Below is a small trained network, with its code and all its weights. Each question gives an input and a target symbol and asks what happens when units are switched off, that is, made to give their printed mean instead of their output.

import numpy as np


def w(rows, s, z=0):
    codes = np.array(rows[::2]) - 128.0
    scale = np.full(codes.shape[1], s)
    scale[-1] = z or s
    return codes * scale


def norm(h):
    return h / np.sqrt((h * h).mean(-1, keepdims=True) + 1e-5)


def f(y):
    return y / 2 * (1 + np.tanh(0.7978845608 * (y + 0.044715 * y**3)))


def softmax(a):
    e = np.exp(a - a.max(-1, keepdims=True))
    return e / e.sum(-1, keepdims=True)


def log_softmax(a):
    a = a - a.max(-1, keepdims=True)
    return a - np.log(np.exp(a).sum(-1, keepdims=True))


def net(x, mask):
    ids = ['ΠΣΨαβγδθλμφ'.index(c) for c in x.split()]
    T = len(ids)
    res = E[ids] + P[:T]
    u = 0
    for l in range(2):
        r = norm(res)
        for j in range(2):
            rows = slice(4 * j, 4 * j + 4)
            q, k, v = (r @ M[l][rows].T for M in (Q, K, V))
            z = softmax(np.where(np.tri(T) > 0, q @ k.T / 4**0.5, -1e9)) @ v
            o = O[l][rows]
            res = res + np.where(mask[u + j], z, o[:, -1]) @ o[:, :-1]
        u += 2
        y = f(norm(res) @ A[l][:, :-1].T + A[l][:, -1])
        res = res + np.where(mask[u : u + 4], y, B[l][:, -1]) @ B[l][:, :-1]
        u += 4
    return log_softmax(norm(res)[-1] @ U[:, :-1].T + U[:, -1])


Q, K, V, O, A, B = {}, {}, {}, {}, {}, {}
E = w([
[131,128,160,181,161],'Π',
[122,133,159,190,158],'Σ',
[138,161,175,145,171],'Ψ',
[152,124,160,175,171],'α',
[118,132,163,189,154],'β',
[152,148,159,136,186],'γ',
[119,165,172,169,151],'δ',
[77,220,155,173,139],'θ',
[152,232,145,99,168],'λ',
[228,182,123,220,253],'μ',
[192,250,163,52,189],'φ',
],0.00076)
P = w([
[121,136,147,106,173],'0',
[83,247,113,249,202],'1',
[146,126,177,113,124],'2',
[79,168,96,195,207],'3',
[139,116,161,121,104],'4',
[95,159,81,174,188],'5',
[136,113,150,116,96],'6',
[107,155,76,168,174],'7',
[133,110,143,111,90],'8',
[115,155,76,172,162],'9',
[130,103,139,103,85],'10',
[127,144,80,175,150],'11',
[122,88,127,87,80],'12',
[124,155,70,185,130],'13',
],0.0016)
Q[0] = w([
[126,163,164,99,96],'0.h1',
[154,111,51,161,192],'0.h1',
[127,191,48,151,214],'0.h1',
[121,113,60,62,148],'0.h1',
[75,211,6,233,250],'0.h2',
[198,60,234,48,27],'0.h2',
[63,242,3,236,232],'0.h2',
[60,196,31,231,250],'0.h2',
],0.0052)
K[0] = w([
[54,211,132,92,116],'0.h1',
[232,54,119,208,187],'0.h1',
[224,158,114,216,202],'0.h1',
[75,80,124,185,242],'0.h1',
[63,36,150,36,4],'0.h2',
[192,222,116,216,194],'0.h2',
[68,67,153,23,38],'0.h2',
[76,49,113,50,27],'0.h2',
],0.0037)
V[0] = w([
[159,65,145,127,141],'0.h1',
[59,176,149,86,103],'0.h1',
[149,93,140,105,127],'0.h1',
[4,130,141,135,83],'0.h1',
[34,144,133,117,114],'0.h2',
[149,82,113,146,132],'0.h2',
[67,180,155,116,121],'0.h2',
[77,103,131,163,110],'0.h2',
],0.0045)
O[0] = w([
[3,192,137,100,161,75],'0.h1',
[218,60,69,127,167,128],'0.h1',
[68,166,100,109,157,38],'0.h1',
[180,80,147,171,226,67],'0.h1',
[84,22,95,18,190,126],'0.h2',
[177,197,158,189,170,57],'0.h2',
[78,82,93,46,112,247],'0.h2',
[104,151,142,112,227,130],'0.h2',
],0.0025,0.0013)
A[0] = w([
[216,226,142,205,90,81],'0.n1',
[72,101,95,241,174,60],'0.n2',
[249,90,69,186,224,2],'0.n3',
[112,126,50,96,206,117],'0.n4',
],0.0022,0.00093)
B[0] = w([
[115,7,155,166,136,228],'0.n1',
[186,193,98,17,119,253],'0.n2',
[72,190,112,81,104,133],'0.n3',
[77,78,123,209,70,178],'0.n4',
],0.002,0.00038)
Q[1] = w([
[140,186,107,124,185],'1.h1',
[80,70,175,117,67],'1.h1',
[163,251,11,253,203],'1.h1',
[91,74,155,153,59],'1.h1',
[138,157,96,169,184],'1.h2',
[157,175,92,145,199],'1.h2',
[128,211,47,219,103],'1.h2',
[145,194,98,190,174],'1.h2',
],0.0037)
K[1] = w([
[82,197,120,105,216],'1.h1',
[126,55,161,146,27],'1.h1',
[165,145,152,98,254],'1.h1',
[181,92,163,144,55],'1.h1',
[206,172,107,192,168],'1.h2',
[143,155,86,204,182],'1.h2',
[215,119,102,178,65],'1.h2',
[191,137,132,188,144],'1.h2',
],0.0034)
V[1] = w([
[116,31,57,223,205],'1.h1',
[149,56,103,131,70],'1.h1',
[52,186,5,209,130],'1.h1',
[91,116,138,31,158],'1.h1',
[170,158,159,91,75],'1.h2',
[204,161,194,111,249],'1.h2',
[158,255,112,190,155],'1.h2',
[163,175,25,207,79],'1.h2',
],0.0013)
O[1] = w([
[16,190,229,148,10,174],'1.h1',
[92,241,171,65,161,170],'1.h1',
[221,122,169,10,16,193],'1.h1',
[135,201,57,182,144,154],'1.h1',
[173,162,70,105,156,88],'1.h2',
[95,142,53,112,52,2],'1.h2',
[74,62,71,30,130,58],'1.h2',
[23,67,165,1,168,140],'1.h2',
],0.001,0.00039)
A[1] = w([
[136,101,202,122,150,110],'1.n1',
[111,97,89,150,54,133],'1.n2',
[82,186,160,174,253,5],'1.n3',
[147,134,100,180,82,144],'1.n4',
],0.0036,0.0025)
B[1] = w([
[64,136,50,83,151,184],'1.n1',
[209,183,158,2,145,225],'1.n2',
[168,125,164,26,192,102],'1.n3',
[136,4,139,51,68,254],'1.n4',
],0.0017,0.00049)
U = w([
[169,150,185,156,213,85],'Π',
[78,148,173,107,210,214],'Σ',
[193,89,119,65,65,110],'Ψ',
[174,172,184,255,134,211],'α',
[143,192,138,96,228,28],'β',
[152,85,223,211,34,120],'γ',
[82,232,21,68,96,144],'δ',
[34,39,63,136,169,205],'θ',
[189,114,173,28,72,145],'λ',
[53,220,192,137,74,2],'μ',
[189,43,85,131,126,120],'φ',
],0.007,0.00085)

Each question gives the input, a string of symbols that net reads in full, and the target symbol t.
The units are the heads (4 rows each of Q, K, V and O) and the neurons (one row each of A and B). Each row of codes is followed by its name. A weight is (code - 128) times the scale printed after its matrix; where a second scale follows, it is the last column's (O, A, B and U).
mask holds one flag per unit, layer by layer, with each layer's heads first. A switched-off unit (its flag False) gives its mean, the last column of its rows in O or B, instead of its output. The means were averaged over made-up inputs and are rounded, as every weight is.
A unit's drop is (log p(t) with every unit on - log p(t) with that unit switched off) / (log p(t) with every unit on - log p(t) with every unit switched off).
The circuit of an input: a set's keep is (log p(t) with only the set's units on - log p(t) with every unit switched off) / (log p(t) with every unit on - log p(t) with every unit switched off). Starting from all 12 units, units are removed one at a time, each time the one whose removal leaves the highest keep (on an exact tie, the one counted first), for as long as the keep stays at least 0.8.
units of the circuit, in order: the units of the circuit, biggest drop first
unit that matters most: the unit with the biggest drop
k most important neurons: the k neurons with the biggest drops, biggest first
top k neurons in layer l: the k neurons of layer l with the biggest drops, biggest first
input Ψ γ α β γ Σ δ, target θ: top 2 neurons in layer 0 => [0.n2; 0.n3]
input Ψ Σ δ λ λ α δ α β α, target β: units of the circuit, in order => [0.h2; 1.n3]
input γ δ α Σ Ψ Ψ δ β, target δ: unit that matters most => 0.n2
input δ μ δ α δ α α Ψ θ Σ γ φ, target γ: 2 most important neurons => [0.n1; 1.n4]
input φ Π φ Π δ Ψ, target δ: top 2 neurons in layer 0 => [0.n3; 0.n2]
input λ δ μ δ λ β Σ β δ γ δ, target θ: 3 most important neurons => [0.n2; 1.n1; 1.n2]
input γ Π α γ δ Π, target δ: units of the circuit, in order => [0.n2; 1.h1]
input α δ β Ψ λ β Ψ δ, target Ψ: units of the circuit, in order => [0.h2; 1.n2; 1.n4]
input α δ δ β φ β Σ φ Σ α δ β γ θ, target γ: units of the circuit, in order => [0.h2; 0.n1; 1.n4]
input β θ δ θ α δ Π γ δ μ, target δ: 3 most important neurons => [0.n3; 0.n2; 0.n4]
input Ψ δ α λ, target α: 2 most important neurons => [0.n1; 1.n2]
input θ δ α λ, target α: units of the circuit, in order => [0.h2; 0.h1]
input δ μ Ψ λ μ, target γ: units of the circuit, in order => [0.n2; 0.h1]
input Π δ δ β Ψ Π γ β, target γ: units of the circuit, in order => [0.h2; 1.n4]
input Σ δ γ μ α Σ, target α: units of the circuit, in order => [0.h2]
input β λ θ Π Ψ δ μ Π Π β β δ δ β, target δ: top 2 neurons in layer 0 => [0.n2; 0.n4]
input δ Π λ Π γ Ψ, target γ: units of the circuit, in order => [0.h2; 1.n4]
input γ δ α α α, target μ: 3 most important neurons => [0.n1; 1.n4; 1.n3]
input δ β Ψ, target θ: 3 most important neurons => [0.n2; 1.n1; 1.n2]
input φ Π δ α α Ψ Σ φ α γ δ Π Ψ, target θ: 4 most important neurons => [0.n2; 1.n1; 0.n3; 1.n2]
input Σ φ Ψ δ δ β Π δ Σ, target θ: unit that matters most => 0.h1
input Π δ β, target θ: 2 most important neurons => [1.n1; 0.n1]
